[128 = 0]

[130 135 109 143  97 134 146 130 118 141 148 185 112 131 156 113 135 113
 109 152  76 189 136 149 128 144 147 120 148 171 132 137 128] => Rolel/Kobut
[114 125 102 115 122 134 158 152 116 123 114 179 136 126 126 109 122 131
 127 154  94 120 138 145 124 119 131 117 211 149 113 127 114] => Dap/Kobut
[112 124 105 113 176 121 151 127 116 118 114 148 119 127 116 123 132 155
 110 191  90 125 134 153 122  82 141 124 135 164 101 119 112] => Rolel/Figem
[111 105  83  79 109 128 136 153 124  92 107 130 141 131 115 108 134 122
 115 185 108 120 141 154 128  97 119 137 168 166 101 141 125] => Rolel/Kobut
[166 135 115 134  82 132 147 157 123 114 129  85 169 133 146 102 120 128
 132 197  54 189 148 172 131 120 160 105 126 170 145 131 128] => Rolel/vog
[106 120 107 123 119 132 146 127 130 128  96 178 144 125 138 127 127 131
 111 172  96 127 134 164 121  99 146 121 136 172 113 123 116] => Rolel/Kobut
[116 113 115  68 112 115 147 129 131 124  88 141 143 113 126 130 139 133
 105 252  87 134 128 141 133  79 146 108 146 157 115 126 130] => Rolel/Kobut
[134 140 105 147 107 132 158 158 116 132 153  51 124 137 120 115 136 145
 119 142  56 154 134 134 141 146 151 131 128 142 142 127 123] => Rolel/kuzef
[105 143 113  94 177 133 130 133 129 129  98 167 105 121 143 116 120 184
 116 141 166 125 131 151 120 114 130 115 164 123 102 124 124] => Dap/Figem
[128 152 134 117  97 128 142 133 136 132 120 145 132 119 143 104 130 143
 116 177  74 177 144 133 139 157 140 116 151 138 111 136 125] => Rolel/kuzef
[123 126 113 140  99 139 129 140 116 105 129  73 101 137 149 107 136 164
 108 160 102 175 129 170 136 139 133 108 132 126 133 135 117] => Rolel/kuzef
[110 127 120 132 111 135 157 105 124 128 159 218  94 130 103 132 125 120
  96 138  72 120 142  99 153 123 127 141 112 137 128 144 124] => Rolel/Kobut
[137 117 133 152  75 146 150 112 102 124 173 159 101 133 125 114 122 128
 128 112  86 161 133 103 137 154 126 139 113 124 153 138 113] => Rolel/Figem
[122 151 126 120  99 116 133 147 122 138 118 157 140 143 150 117 135 178
 134  79  84 131 133 149 150 156 123 109 155 123 144 110 114] => Dap/vog
[125 147 104 108 149 141 122 138 119 123 117 136 124 127 151 126 137 153
 155 165 152 156 131 163 130 131 139 117 154 132 117 150 123] => Dap/Kobut
[118 141 127 110 131 122 126 119 129 143 125 172  76 108 129 149 136 162
 119 115 134 150 126 147 134 148 148 123 137 113 156 124 116] => Dap/Kobut
[118 115 115  88  99 113 130 152 119 119 100 113 150 123 143 152 139 138
 125 193 128 142 125 133 126 105 152 121 154 150 117 133 107] => Rolel/Kobut
[104 128 101  72  90 115 145 166 126 120  85 179 135 120 149 113 156 138
 103 248  53 193 137 162 133 114 146 100 188 182 133 143 110] => Rolel/Kobut
[128 146 139 130  65 131  71 149 119  96 106 185 171 133 131 136 126 136
 134 179  68 163 125 147 131 119 127 114 137 184 126 127 126] => Rolel/kuzef
[130  98 106 112 110 135 153 112 108 128 149 186  97 114 119 127 137 110
 120 148 133 132 130 147 119  99 131 111 108 139 148 126 115] => Rolel/Figem
[112 116 110 100  93 120 146 151 116 118 116 148 158 144 136 105 127 124
 128 187  45 153 143 141 121 107 136 131 156 180 114 153 112] => Rolel/Figem
[115 108 122 102  96 125 167 119 122 112 129 191  96 125 128 134 130 125
  96 218  55 160 125 140 126 111 134 122 130 169 115 137 113] => Rolel/Kobut
[129 109 123 126  79 129 134 153 132 125 113 176 154 125 134 113 127  87
 164 165  99 114 139 150 121  94 137 107 127 166 133  97  86] => Rolel/kuzef
[143 144 126 124  84 121 126 151 109 157  91 123 194 144 163  95 127 156
 170 219  80 135 139 137 129 102 143 131 176 184  93  89 124] => Rolel/kuzef
[105 115 115  88 106 128 146 133 142 125 112 181 124 111 118 122 130 141
  95 197  47 156 149 136 130 128 138 116 147 154 127 158 112] => Rolel/Kobut
[109 122 111 111 126 118 143 134 132 166 102 238 105 124 152 152 121 140
 106 171 137 142 134 154 122 121 136 110 119 156 121 131 107] => Rolel/Kobut
